Below are the code and all the weights of a small trained network. Each question names an input and a class and asks about switching units off, where a switched-off unit gives its printed mean instead of its output.

import numpy as np


def w(rows, s, z=0):
    codes = np.array(rows[::2]) - 128.0
    scale = np.full(codes.shape[1], s)
    scale[-1] = z or s
    return codes * scale


def f(y):
    return np.maximum(y, 0)


def log_softmax(a):
    a = a - a.max(-1, keepdims=True)
    return a - np.log(np.exp(a).sum(-1, keepdims=True))


def net(x, mask):
    res = np.array(x, float).reshape(1, 5) / 4 @ E
    y = f(res @ A[0][:, :-1].T + A[0][:, -1])
    res = res + np.where(mask, y, B[0][:, -1]) @ B[0][:, :-1]
    return log_softmax(res[-1] @ U[:, :-1].T + U[:, -1])


A, B = {}, {}
E = w([
[166,61,143,48],'x0',
[14,171,2,99],'x1',
[117,143,125,157],'x2',
[67,217,254,30],'x3',
[31,152,4,69],'x4',
],0.0065)
A[0] = w([
[8,68,74,149,96],'neuron 1',
[141,93,153,77,135],'neuron 2',
[202,182,108,144,191],'neuron 3',
[100,152,139,143,189],'neuron 4',
[54,142,169,75,204],'neuron 5',
[139,122,55,116,69],'neuron 6',
[85,74,38,127,109],'neuron 7',
[149,90,120,169,253],'neuron 8',
[174,108,95,167,196],'neuron 9',
[150,82,101,171,125],'neuron 10',
[115,134,203,145,92],'neuron 11',
[138,122,85,152,160],'neuron 12',
[93,162,139,92,209],'neuron 13',
[147,129,157,165,61],'neuron 14',
[111,119,145,152,176],'neuron 15',
[189,81,80,182,207],'neuron 16',
[132,67,221,115,85],'neuron 17',
[91,132,186,125,88],'neuron 18',
[136,105,98,137,86],'neuron 19',
[118,140,217,138,121],'neuron 20',
[120,164,106,86,176],'neuron 21',
[123,168,147,194,166],'neuron 22',
[78,173,152,70,220],'neuron 23',
[113,83,140,94,124],'neuron 24',
[153,171,192,105,101],'neuron 25',
[52,143,114,116,92],'neuron 26',
[99,82,65,133,49],'neuron 27',
[90,158,153,86,22],'neuron 28',
],0.013,0.0057)
B[0] = w([
[101,101,122,131,239],'neuron 1',
[126,109,111,119,177],'neuron 2',
[115,164,104,99,185],'neuron 3',
[120,144,100,136,185],'neuron 4',
[170,134,117,131,247],'neuron 5',
[65,55,170,155,185],'neuron 6',
[58,67,150,132,241],'neuron 7',
[116,139,49,39,231],'neuron 8',
[136,150,112,104,217],'neuron 9',
[186,180,95,99,194],'neuron 10',
[124,89,160,173,195],'neuron 11',
[116,82,124,136,192],'neuron 12',
[178,185,107,145,221],'neuron 13',
[143,59,149,190,157],'neuron 14',
[147,127,122,134,164],'neuron 15',
[165,154,42,104,254],'neuron 16',
[126,155,170,141,218],'neuron 17',
[49,73,180,174,178],'neuron 18',
[118,80,176,175,156],'neuron 19',
[125,134,186,201,222],'neuron 20',
[154,102,125,120,196],'neuron 21',
[135,136,126,121,189],'neuron 22',
[215,164,125,115,254],'neuron 23',
[118,104,116,122,155],'neuron 24',
[99,110,179,194,209],'neuron 25',
[124,126,111,93,198],'neuron 26',
[78,90,192,152,189],'neuron 27',
[113,117,2,44,167],'neuron 28',
],0.0085,0.0086)
U = w([
[255,201,123,189,144],'0',
[117,187,69,110,220],'1',
[39,121,194,196,2],'2',
],0.0089,0.002)

Each question gives the input, the list of numbers given to net, and the class t.
The units are the neurons (one row each of A and B). Each row of codes is followed by its name. A weight is (code - 128) times the scale printed after its matrix; where a second scale follows, it is the last column's (A, B and U).
mask holds one flag per neuron, in row order. A switched-off neuron (its flag False) gives its mean, the last column of its row in B, instead of its output. The means were averaged over made-up inputs and are rounded, as every weight is.
A unit's drop is (log p(t) with every unit on - log p(t) with that unit switched off) / (log p(t) with every unit on - log p(t) with every unit switched off).
The circuit of an input: a set's keep is (log p(t) with only the set's units on - log p(t) with every unit switched off) / (log p(t) with every unit on - log p(t) with every unit switched off). Starting from the 12 units with the biggest drops (on a tie, the unit counted first), units are removed one at a time, each time the one whose removal leaves the highest keep (on an exact tie, the one counted first), for as long as the keep stays at least 0.8.
units of the circuit, in order: the units of the circuit, biggest drop first
top k neurons: the k neurons with the biggest drops, biggest first
drop of u: that unit's drop, to one decimal
input [-6,5,4,6,-6], class 0: units of the circuit, in order	(neuron 23; neuron 7)
input [8,1,-4,0,4], class 2: units of the circuit, in order	(neuron 16)
input [6,-7,-1,-6,2], class 1: units of the circuit, in order	(neuron 8; neuron 23)
input [6,-5,0,2,-3], class 2: units of the circuit, in order	(neuron 23; neuron 25)
input [1,0,-7,1,3], class 0: units of the circuit, in order	(neuron 8; neuron 7; neuron 18)
input [6,6,-1,7,-7], class 0: units of the circuit, in order	(neuron 23; neuron 5)
input [-2,4,0,7,-5], class 0: units of the circuit, in order	(neuron 23; neuron 7)
input [2,4,0,-6,-7], class 1: top 2 neurons	(neuron 8; neuron 23)
input [4,-7,-3,-4,2], class 1: units of the circuit, in order	(neuron 8; neuron 23)
input [-6,4,5,-4,1], class 2: top 2 neurons	(neuron 7; neuron 27)
input [-7,-3,-2,7,-7], class 2: top 2 neurons	(neuron 18; neuron 25)
input [-2,-5,-5,1,-8], class 2: top 2 neurons	(neuron 23; neuron 25)
input [-7,2,-7,8,-2], class 0: drop of neuron 23	0.2
input [4,-5,-5,5,8], class 0: drop of neuron 13	0.1
input [8,7,7,7,-3], class 0: drop of neuron 8	0.1
input [-3,-3,0,2,-6], class 2: top neuron	(neuron 23)
